Rows and roughly how far along a hidden order each lies, from 0 to 20
33  8  -18  6  38  -40  -3  -13  -28  22  10  47  26  10  -15  0  -2 -> 4
14  30  -4  4  -3  -17  0  3  17  3  19  1  -9  -5  3  -7  5 -> 5
21  -5  -4  1  12  -35  -1  -1  -11  7  8  7  10  2  -2  2  3 -> 1
12  43  -1  10  0  -14  -4  1  23  0  29  -9  -4  -8  4  0  1 -> 16
10  20  -9  3  13  -20  1  -4  -3  6  15  9  2  -5  0  -2  3 -> 14
13  23  -6  9  11  -20  -2  -4  6  3  23  1  1  -7  2  3  0 -> 20
27  2  -12  8  19  -34  -2  -7  -13  11  21  18  5  5  -4  1  0 -> 12
15  32  1  5  1  -12  -3  1  23  2  16  -3  5  -4  1  0  2 -> 4
10  15  -4  4  7  -24  1  -1  1  2  10  0  1  -6  2  0  4 -> 11
13  16  -4  0  9  -19  1  -1  1  6  4  5  4  -4  0  -2  4 -> 5
24  10  5  4  -19  -13  -2  9  31  -4  15  -21  -16  -1  10  -3  6 -> 1
15  38  -9  7  0  -16  0  0  19  4  24  6  -13  -5  2  -8  3 -> 11
4  19  6  2  3  -19  -3  2  7  -1  15  -16  10  -8  3  7  2 -> 11
26  -2  0  3  6  -29  -4  1  0  6  7  4  11  5  -1  4  3 -> 0
23  19  6  8  -17  -18  -5  8  33  -4  34  -21  -10  -2  8  2  4 -> 3
16  16  -7  6  14  -26  0  -4  -5  6  19  5  2  -4  0  1  1 -> 17
7  7  1  4  6  -24  0  0  -2  1  24  -14  -5  -8  6  3  2 -> 19
15  38  -7  12  1  -19  -2  -2  17  3  33  1  -10  -6  3  -3  1 -> 19
25  6  -1  4  7  -24  -6  -1  8  5  21  -3  4  0  1  6  0 -> 12
6  10  5  -4  0  -21  0  3  6  0  1  -9  10  -6  3  1  5 -> 0
12  26  -6  8  11  -19  -2  -3  6  3  25  -1  3  -6  1  3  0 -> 20
-1  57  -4  7  8  -7  -3  -2  24  2  23  3  6  -12  0  -1  1 -> 15
2  22  0  -1  6  -18  -1  0  6  4  5  4  10  -4  -1  -2  4 -> 0
9  40  -8  10  9  -21  -2  -3  12  4  29  5  -3  -7  1  -2  0 -> 20
23  -26  -1  0  12  -44  0  -1  -24  6  5  -4  12  3  -1  7  3 -> 6
21  20  -6  4  11  -25  0  -2  1  6  13  4  -1  -2  3  -2  3 -> 10
24  9  -7  6  12  -27  -2  -2  -3  9  12  15  5  3  -2  -2  3 -> 3
0  38  -7  5  15  -19  1  -5  2  4  17  5  5  -11  0  -2  1 -> 18
13  52  -3  10  3  -11  -4  0  32  2  27  -2  -3  -9  2  -1  0 -> 14
11  33  3  5  -3  -14  -4  3  27  0  23  -9  3  -5  3  1  2 -> 6
24  32  -5  13  5  -20  -5  -1  19  4  33  0  -1  -4  2  2  -1 -> 17
26  20  -3  6  -7  -14  -2  4  28  2  12  -2  -10  -1  5  -6  4 -> 1
13  11  3  6  4  -18  -4  1  2  0  20  -17  6  -6  4  8  2 -> 14
33  16  -1  0  1  -24  0  1  7  3  3  0  3  -3  1  -2  5 -> 2
11  21  -6  4  7  -19  0  -2  3  4  17  1  -1  -7  2  -2  3 -> 12
7  -37  7  -8  15  -38  2  0  -37  2  -9  -15  22  0  2  11  5 -> 3
20  32  -3  6  -8  -11  -1  3  26  2  19  2  -10  -4  3  -7  5 -> 1
17  21  -1  8  7  -24  -5  0  11  3  22  -4  7  -3  1  5  1 -> 11
24  24  -2  10  5  -22  -6  1  21  4  24  1  3  -1  0  3  0 -> 9
7  48  -1  4  3  -8  -3  1  48  3  10  3  8  -8  0  -3  3 -> 4
25  8  -2  3  0  -26  -3  2  11  4  14  0  1  2  1  0  3 -> 0
4  -16  11  -9  5  -32  0  3  -14  -2  -3  -21  21  -4  3  12  5 -> 0
30  4  1  10  6  -30  -6  1  4  3  29  -12  5  1  3  10  0 -> 14
36  4  -6  15  -3  -29  -3  1  8  3  33  -7  -15  3  6  1  1 -> 17
28  23  -1  3  -2  -19  -2  2  14  3  3  -1  -2  -1  2  -2  4 -> 0
25  18  -1  5  -3  -15  -3  3  17  4  13  0  -4  -2  2  -4  4 -> 0
13  17  -4  8  20  -28  -3  -3  1  4  22  -1  7  -5  0  6  0 -> 19
17  21  2  2  -5  -13  -2  4  19  0  11  -8  1  -5  4  -1  4 -> 0
15  26  3  1  -2  -15  -3  3  20  1  11  -4  2  -3  2  -2  4 -> 0
19  14  0  1  10  -28  -4  0  8  5  11  3  13  1  -1  3  3 -> 1
30  19  2  4  3  -22  -5  3  10  4  20  -7  10  -1  1  4  1 -> 5
46  36  -13  24  0  -21  -8  -1  32  8  50  9  -20  5  2  -2  -2 -> 20
28  -11  -4  -1  13  -35  0  -2  -14  6  10  2  5  2  0  3  3 -> 9
7  46  -4  13  2  -19  -4  0  23  1  31  -5  -7  -6  3  0  0 -> 19
9  27  -5  7  4  -20  0  -1  7  2  22  -3  -7  -7  3  -3  2 -> 16
23  25  -11  14  22  -28  -4  -7  -1  11  29  16  7  1  -5  4  -3 -> 19
